Below are the code and all the weights of a small trained network. Each question names an input and a class and asks about switching units off, where a switched-off unit gives its printed mean instead of its output.

import numpy as np


def w(rows, s, z=0):
    codes = np.array(rows[::2]) - 128.0
    scale = np.full(codes.shape[1], s)
    scale[-1] = z or s
    return codes * scale


def f(y):
    return np.maximum(y, 0)


def log_softmax(a):
    a = a - a.max(-1, keepdims=True)
    return a - np.log(np.exp(a).sum(-1, keepdims=True))


def net(x, mask):
    res = np.array(x, float).reshape(1, 4) / 4 @ E
    y = f(res @ A[0][:, :-1].T + A[0][:, -1])
    res = res + np.where(mask, y, B[0][:, -1]) @ B[0][:, :-1]
    return log_softmax(res[-1] @ U[:, :-1].T + U[:, -1])


A, B = {}, {}
E = w([
[82,50,149,128,117,66,50,73,128,103,240],'x0',
[85,127,197,57,182,178,181,28,69,138,120],'x1',
[119,194,63,62,198,133,77,156,100,10,100],'x2',
[56,157,155,118,30,213,128,103,37,153,202],'x3',
],0.013)
A[0] = w([
[130,118,127,81,218,73,107,70,121,114,84,137],'neuron 0',
[155,115,108,196,80,70,94,220,197,137,131,110],'neuron 1',
[98,151,112,84,136,130,64,159,86,40,124,171],'neuron 2',
[105,138,150,61,164,191,172,33,70,141,91,251],'neuron 3',
[92,110,148,135,63,147,127,81,98,165,205,200],'neuron 4',
[100,89,134,113,136,70,64,40,132,110,251,146],'neuron 5',
[89,114,128,79,158,147,75,70,59,72,209,102],'neuron 6',
[126,104,117,174,176,56,112,119,190,107,109,190],'neuron 7',
],0.013,0.0023)
B[0] = w([
[143,125,157,147,135,180,202,132,243,57,189,200],'neuron 0',
[107,139,96,221,122,69,90,119,147,195,40,233],'neuron 1',
[156,157,42,130,186,185,54,197,130,108,164,205],'neuron 2',
[76,98,166,126,149,156,251,135,20,125,50,249],'neuron 3',
[168,136,109,155,38,185,143,65,111,227,192,238],'neuron 4',
[111,85,203,104,149,26,66,193,76,88,204,251],'neuron 5',
[99,201,142,76,120,77,106,1,121,36,143,238],'neuron 6',
[152,63,164,32,111,131,131,169,161,175,92,210],'neuron 7',
],0.013,0.026)
U = w([
[91,145,160,129,120,196,203,112,7,124,84,211],'0',
[115,138,139,112,159,81,65,155,106,41,177,14],'1',
[165,138,102,153,126,81,107,164,175,170,2,209],'2',
[162,202,48,99,160,195,81,186,87,93,118,242],'3',
[156,88,137,241,18,127,103,108,96,196,180,113],'4',
[181,96,179,48,160,151,182,145,183,103,93,80],'5',
[160,44,184,121,100,44,64,183,126,150,164,8],'6',
[112,163,171,66,68,107,97,72,21,121,180,80],'7',
],0.0089,0.0014)

Each question gives the input, the list of numbers given to net, and the class t.
The units are the neurons (one row each of A and B). Each row of codes is followed by its name. A weight is (code - 128) times the scale printed after its matrix; where a second scale follows, it is the last column's (A, B and U).
mask holds one flag per neuron, in row order. A switched-off neuron (its flag False) gives its mean, the last column of its row in B, instead of its output. The means were averaged over made-up inputs and are rounded, as every weight is.
A unit's drop is (log p(t) with every unit on - log p(t) with that unit switched off) / (log p(t) with every unit on - log p(t) with every unit switched off).
The circuit of an input: a set's keep is (log p(t) with only the set's units on - log p(t) with every unit switched off) / (log p(t) with every unit on - log p(t) with every unit switched off). Starting from all 8 units, units are removed one at a time, each time the one whose removal leaves the highest keep (on an exact tie, the one counted first), for as long as the keep stays at least 0.8.
units of the circuit, in order: the units of the circuit, biggest drop first
most important unit: the unit with the biggest drop
k most important neurons: the k neurons with the biggest drops, biggest first
drop when u is switched off: that unit's drop, to one decimal
input [1,-2,6,4], class 3: units of the circuit, in order => (neuron 2)
input [-4,-3,1,3], class 3: units of the circuit, in order => (neuron 3; neuron 5)
input [0,1,-8,-6], class 2: 2 most important neurons => (neuron 5; neuron 4)
input [4,8,-5,-5], class 5: 3 most important neurons => (neuron 0; neuron 1; neuron 5)
input [-2,-5,2,4], class 3: units of the circuit, in order => (neuron 4; neuron 5; neuron 3)
input [-7,4,2,-5], class 5: 3 most important neurons => (neuron 0; neuron 4; neuron 1)
input [4,3,0,-5], class 5: 4 most important neurons => (neuron 0; neuron 1; neuron 7; neuron 4)
input [-1,-5,3,8], class 3: units of the circuit, in order => (neuron 2; neuron 5)
input [-2,4,6,0], class 0: 2 most important neurons => (neuron 3; neuron 5)
input [-2,1,-6,6], class 4: 2 most important neurons => (neuron 4; neuron 6)
input [-4,0,-6,-3], class 2: units of the circuit, in order => (neuron 4; neuron 5)
input [-1,2,7,4], class 3: 2 most important neurons => (neuron 2; neuron 5)
input [6,0,3,2], class 1: 3 most important neurons => (neuron 5; neuron 3; neuron 2)
input [-2,-5,2,5], class 3: most important unit => neuron 4
input [3,5,6,1], class 1: 2 most important neurons => (neuron 2; neuron 4)
input [3,-2,0,-6], class 2: 4 most important neurons => (neuron 1; neuron 5; neuron 4; neuron 6)
input [2,4,-8,4], class 4: 3 most important neurons => (neuron 4; neuron 6; neuron 7)
input [2,-8,5,8], class 3: drop when neuron 2 is switched off => 1.1
input [-2,-7,5,5], class 3: drop when neuron 2 is switched off => 0.4
input [0,-5,0,6], class 4: drop when neuron 1 is switched off => 0.0
input [-5,1,-8,-7], class 2: most important unit => neuron 5
